Here is a tiny trained network, its code and every weight. The questions are about switching its units off for an input and a class, where a switched-off unit gives its printed mean instead of its output.

import numpy as np


def w(rows, s, z=0):
    codes = np.array(rows[::2]) - 128.0
    scale = np.full(codes.shape[1], s)
    scale[-1] = z or s
    return codes * scale


def norm(h):
    return h / np.sqrt((h * h).mean(-1, keepdims=True) + 1e-5)


def f(y):
    return np.maximum(y, 0)


def log_softmax(a):
    a = a - a.max(-1, keepdims=True)
    return a - np.log(np.exp(a).sum(-1, keepdims=True))


def net(x, mask):
    res = np.array(x, float).reshape(1, 2) / 4 @ E
    u = 0
    for l in range(3):
        y = f(norm(res) @ A[l][:, :-1].T + A[l][:, -1])
        res = res + np.where(mask[u : u + 6], y, B[l][:, -1]) @ B[l][:, :-1]
        u += 6
    return log_softmax(norm(res)[-1] @ U[:, :-1].T + U[:, -1])


A, B = {}, {}
E = w([
[71,122,93,80,128,87,80],'x0',
[217,83,150,249,50,60,225],'x1',
],0.0017)
A[0] = w([
[191,159,196,150,153,184,133,213],'0.n0',
[169,157,133,142,110,160,212,254],'0.n1',
[63,234,175,135,209,229,87,106],'0.n2',
[154,75,133,128,73,140,140,111],'0.n3',
[133,190,159,6,213,125,134,188],'0.n4',
[241,129,178,220,146,138,135,2],'0.n5',
],0.0022,0.00043)
B[0] = w([
[107,104,89,65,116,108,154,185],'0.n0',
[165,61,163,114,230,101,97,204],'0.n1',
[101,203,164,142,6,43,15,254],'0.n2',
[137,219,114,82,137,180,91,175],'0.n3',
[65,161,220,128,29,23,43,243],'0.n4',
[96,152,116,207,197,180,106,227],'0.n5',
],0.0026,0.0023)
A[1] = w([
[253,148,92,161,158,156,180,147],'1.n0',
[55,254,182,88,128,136,95,127],'1.n1',
[208,126,180,179,186,148,208,3],'1.n2',
[136,101,185,129,177,35,149,161],'1.n3',
[187,126,176,182,112,161,203,149],'1.n4',
[97,116,65,129,97,44,221,229],'1.n5',
],0.0029,0.00053)
B[1] = w([
[120,122,90,180,202,164,70,212],'1.n0',
[161,200,83,182,45,63,69,253],'1.n1',
[175,41,186,173,157,218,1,220],'1.n2',
[158,192,102,87,167,138,181,182],'1.n3',
[167,96,57,141,216,179,2,213],'1.n4',
[105,117,174,117,141,176,142,187],'1.n5',
],0.0033,0.0032)
A[2] = w([
[166,187,180,111,57,130,44,88],'2.n0',
[61,66,235,121,88,166,165,160],'2.n1',
[119,182,69,139,4,95,54,131],'2.n2',
[165,2,153,185,30,114,75,255],'2.n3',
[66,103,226,98,64,102,187,243],'2.n4',
[139,63,162,184,201,94,204,105],'2.n5',
],0.0027,0.00047)
B[2] = w([
[10,171,170,111,69,24,165,219],'2.n0',
[55,90,237,108,91,146,241,138],'2.n1',
[137,211,237,226,122,104,92,254],'2.n2',
[132,135,138,70,183,171,124,198],'2.n3',
[127,63,137,115,113,253,159,153],'2.n4',
[79,167,146,116,74,126,83,166],'2.n5',
],0.0031,0.0037)
U = w([
[200,172,23,61,180,111,226,95],'0',
[61,229,190,145,31,27,38,215],'1',
[182,58,41,94,110,72,176,2],'2',
[163,71,28,111,118,78,185,2],'3',
[69,30,196,72,72,234,244,157],'4',
[230,31,97,211,254,234,25,221],'5',
[178,71,45,99,111,85,175,3],'6',
],0.0096,0.0072)

Each question gives the input, the list of numbers given to net, and the class t.
The units are the neurons (one row each of A and B). Each row of codes is followed by its name. A weight is (code - 128) times the scale printed after its matrix; where a second scale follows, it is the last column's (A, B and U).
mask holds one flag per neuron, layer by layer. A switched-off neuron (its flag False) gives its mean, the last column of its row in B, instead of its output. The means were averaged over made-up inputs and are rounded, as every weight is.
A unit's drop is (log p(t) with every unit on - log p(t) with that unit switched off) / (log p(t) with every unit on - log p(t) with every unit switched off).
most important unit: the unit with the biggest drop
top k neurons: the k neurons with the biggest drops, biggest first
top k neurons in layer l: the k neurons of layer l with the biggest drops, biggest first
drop when u is switched off: that unit's drop, to one decimal
input [4,1], class 4: top 4 neurons in layer 0 -> (0.n2 0.n4 0.n3 0.n1)
input [3,1], class 4: top 2 neurons -> (0.n2 0.n4)
input [2,3], class 5: most important unit -> 0.n2
input [3,3], class 5: top 2 neurons in layer 0 -> (0.n4 0.n2)
input [1,1], class 5: top 2 neurons -> (0.n4 0.n2)
input [7,4], class 4: top 2 neurons -> (1.n1 1.n5)
input [5,2], class 4: top 2 neurons -> (0.n2 1.n1)
input [7,3], class 4: drop when 0.n4 is switched off -> 0.2
input [6,3], class 4: drop when 1.n1 is switched off -> 0.7
input [-4,4], class 5: drop when 0.n1 is switched off -> 0.0
input [8,2], class 4: top 3 neurons in layer 0 -> (0.n2 0.n4 0.n3)
